Here is a tiny trained network, its code and every weight. The questions are about switching its units off for an input and a class, where a switched-off unit gives its printed mean instead of its output.

import numpy as np


def w(rows, s, z=0):
    codes = np.array(rows[::2]) - 128.0
    scale = np.full(codes.shape[1], s)
    scale[-1] = z or s
    return codes * scale


def f(y):
    return y / 2 * (1 + np.tanh(0.7978845608 * (y + 0.044715 * y**3)))


def log_softmax(a):
    a = a - a.max(-1, keepdims=True)
    return a - np.log(np.exp(a).sum(-1, keepdims=True))


def net(x, mask):
    res = np.array(x, float).reshape(1, 4) / 4 @ E
    y = f(res @ A[0][:, :-1].T + A[0][:, -1])
    res = res + np.where(mask, y, B[0][:, -1]) @ B[0][:, :-1]
    return log_softmax(res[-1] @ U[:, :-1].T + U[:, -1])


A, B = {}, {}
E = w([
[195,184,79,193,186,118,151],'x0',
[167,88,153,96,152,158,245],'x1',
[56,140,150,138,184,44,163],'x2',
[57,144,139,169,184,210,109],'x3',
],0.013)
A[0] = w([
[107,166,99,147,109,93,67,63],'N0',
[146,105,154,88,160,148,218,234],'N1',
[118,121,103,145,118,98,63,57],'N2',
[210,128,177,117,52,89,113,101],'N3',
[153,76,150,24,59,39,108,114],'N4',
[139,98,95,122,175,250,85,112],'N5',
[173,140,108,50,43,228,101,76],'N6',
[152,71,109,75,153,135,187,67],'N7',
[75,122,135,136,206,46,144,81],'N8',
[25,98,188,48,105,155,127,56],'N9',
[184,110,137,117,85,58,131,157],'N10',
[163,112,96,131,64,70,148,75],'N11',
[92,200,71,155,76,110,90,254],'N12',
[246,216,51,229,237,88,165,50],'N13',
[51,98,141,129,178,48,198,92],'N14',
[145,65,129,83,189,165,190,50],'N15',
[138,162,88,116,100,59,51,128],'N16',
[77,168,165,163,169,206,124,24],'N17',
[106,43,178,71,21,101,116,139],'N18',
[187,103,187,81,144,163,205,240],'N19',
[131,154,134,92,129,143,213,54],'N20',
[67,144,171,90,184,15,115,79],'N21',
[48,92,194,147,190,213,101,193],'N22',
[130,157,92,119,81,167,141,49],'N23',
[126,87,227,106,88,144,91,68],'N24',
[126,153,92,107,69,76,164,59],'N25',
[218,114,63,142,54,202,79,102],'N26',
[236,156,84,102,142,42,124,144],'N27',
[102,167,120,148,79,114,86,236],'N28',
[214,207,43,157,161,152,144,58],'N29',
[87,137,113,145,73,104,62,100],'N30',
],0.011,0.0097)
B[0] = w([
[79,162,223,147,27,214,151,165],'N0',
[155,186,165,75,95,141,148,231],'N1',
[87,118,223,163,52,233,133,153],'N2',
[82,149,151,177,196,121,94,191],'N3',
[88,153,98,140,203,143,83,227],'N4',
[122,130,179,197,204,85,128,188],'N5',
[189,61,213,202,93,44,154,206],'N6',
[92,172,196,136,37,198,141,164],'N7',
[195,68,209,202,129,65,121,190],'N8',
[71,57,73,87,100,134,35,193],'N9',
[98,168,123,172,201,135,141,202],'N10',
[39,174,188,202,200,141,68,171],'N11',
[166,183,155,52,106,111,171,230],'N12',
[99,37,69,62,96,162,37,249],'N13',
[183,97,192,164,108,54,107,201],'N14',
[48,186,218,157,34,176,156,168],'N15',
[113,195,174,96,70,194,182,198],'N16',
[39,162,143,230,198,195,15,167],'N17',
[109,83,62,61,126,120,69,230],'N18',
[164,202,153,63,96,133,173,241],'N19',
[67,155,199,153,41,180,122,154],'N20',
[211,59,190,203,106,48,156,201],'N21',
[102,184,116,121,215,128,99,231],'N22',
[96,48,238,254,104,212,54,132],'N23',
[110,44,104,100,78,139,17,166],'N24',
[13,123,163,248,174,192,44,152],'N25',
[176,70,192,190,122,20,189,218],'N26',
[96,141,101,134,204,124,86,220],'N27',
[159,166,143,51,123,133,194,211],'N28',
[79,72,114,107,61,112,33,193],'N29',
[101,180,181,96,60,169,165,183],'N30',
],0.012,0.016)
U = w([
[118,178,170,115,50,183,154,43],'0',
[182,66,171,200,114,74,132,112],'1',
[94,48,92,81,93,150,60,90],'2',
[89,165,136,187,211,160,92,73],'3',
[180,178,106,42,143,93,163,236],'4',
[105,91,8,225,64,150,212,4],'5',
[51,90,5,241,72,128,241,4],'6',
],0.021,0.017)

Each question gives the input, the list of numbers given to net, and the class t.
The units are the neurons (one row each of A and B). Each row of codes is followed by its name. A weight is (code - 128) times the scale printed after its matrix; where a second scale follows, it is the last column's (A, B and U).
mask holds one flag per neuron, in row order. A switched-off neuron (its flag False) gives its mean, the last column of its row in B, instead of its output. The means were averaged over made-up inputs and are rounded, as every weight is.
A unit's drop is (log p(t) with every unit on - log p(t) with that unit switched off) / (log p(t) with every unit on - log p(t) with every unit switched off).
The circuit of an input: a set's keep is (log p(t) with only the set's units on - log p(t) with every unit switched off) / (log p(t) with every unit on - log p(t) with every unit switched off). Starting from the 12 units with the biggest drops (on a tie, the unit counted first), units are removed one at a time, each time the one whose removal leaves the highest keep (on an exact tie, the one counted first), for as long as the keep stays at least 0.8.
circuit, biggest first: the units of the circuit, biggest drop first
k most important neurons: the k neurons with the biggest drops, biggest first
drop of u: that unit's drop, to one decimal
input [0,-4,-7,-4], class 1: circuit, biggest first -> N26
input [7,-5,-5,7], class 2: 3 most important neurons -> N13; N29; N10
input [1,3,4,1], class 1: 4 most important neurons -> N12; N28; N14; N8
input [-6,-2,-6,7], class 3: 4 most important neurons -> N22; N5; N17; N13
input [8,-8,4,7], class 0: 3 most important neurons -> N0; N12; N18
input [0,3,-7,7], class 1: 2 most important neurons -> N6; N26
input [-5,-5,3,-2], class 0: 3 most important neurons -> N13; N30; N16
input [7,7,5,-5], class 0: 2 most important neurons -> N19; N1
input [1,-4,-6,-5], class 1: 2 most important neurons -> N26; N6
input [7,1,-2,7], class 2: 2 most important neurons -> N13; N29
input [-7,-5,7,1], class 1: 4 most important neurons -> N21; N8; N13; N14
input [-3,1,2,3], class 4: 2 most important neurons -> N13; N29
input [-5,6,2,7], class 3: 3 most important neurons -> N22; N17; N12
input [5,1,-4,-6], class 3: circuit, biggest first -> N27
input [6,-4,-3,-1], class 2: drop of N13 -> 0.7
input [8,6,5,-6], class 2: drop of N13 -> 1.5
input [-8,2,1,7], class 2: drop of N9 -> 4.8
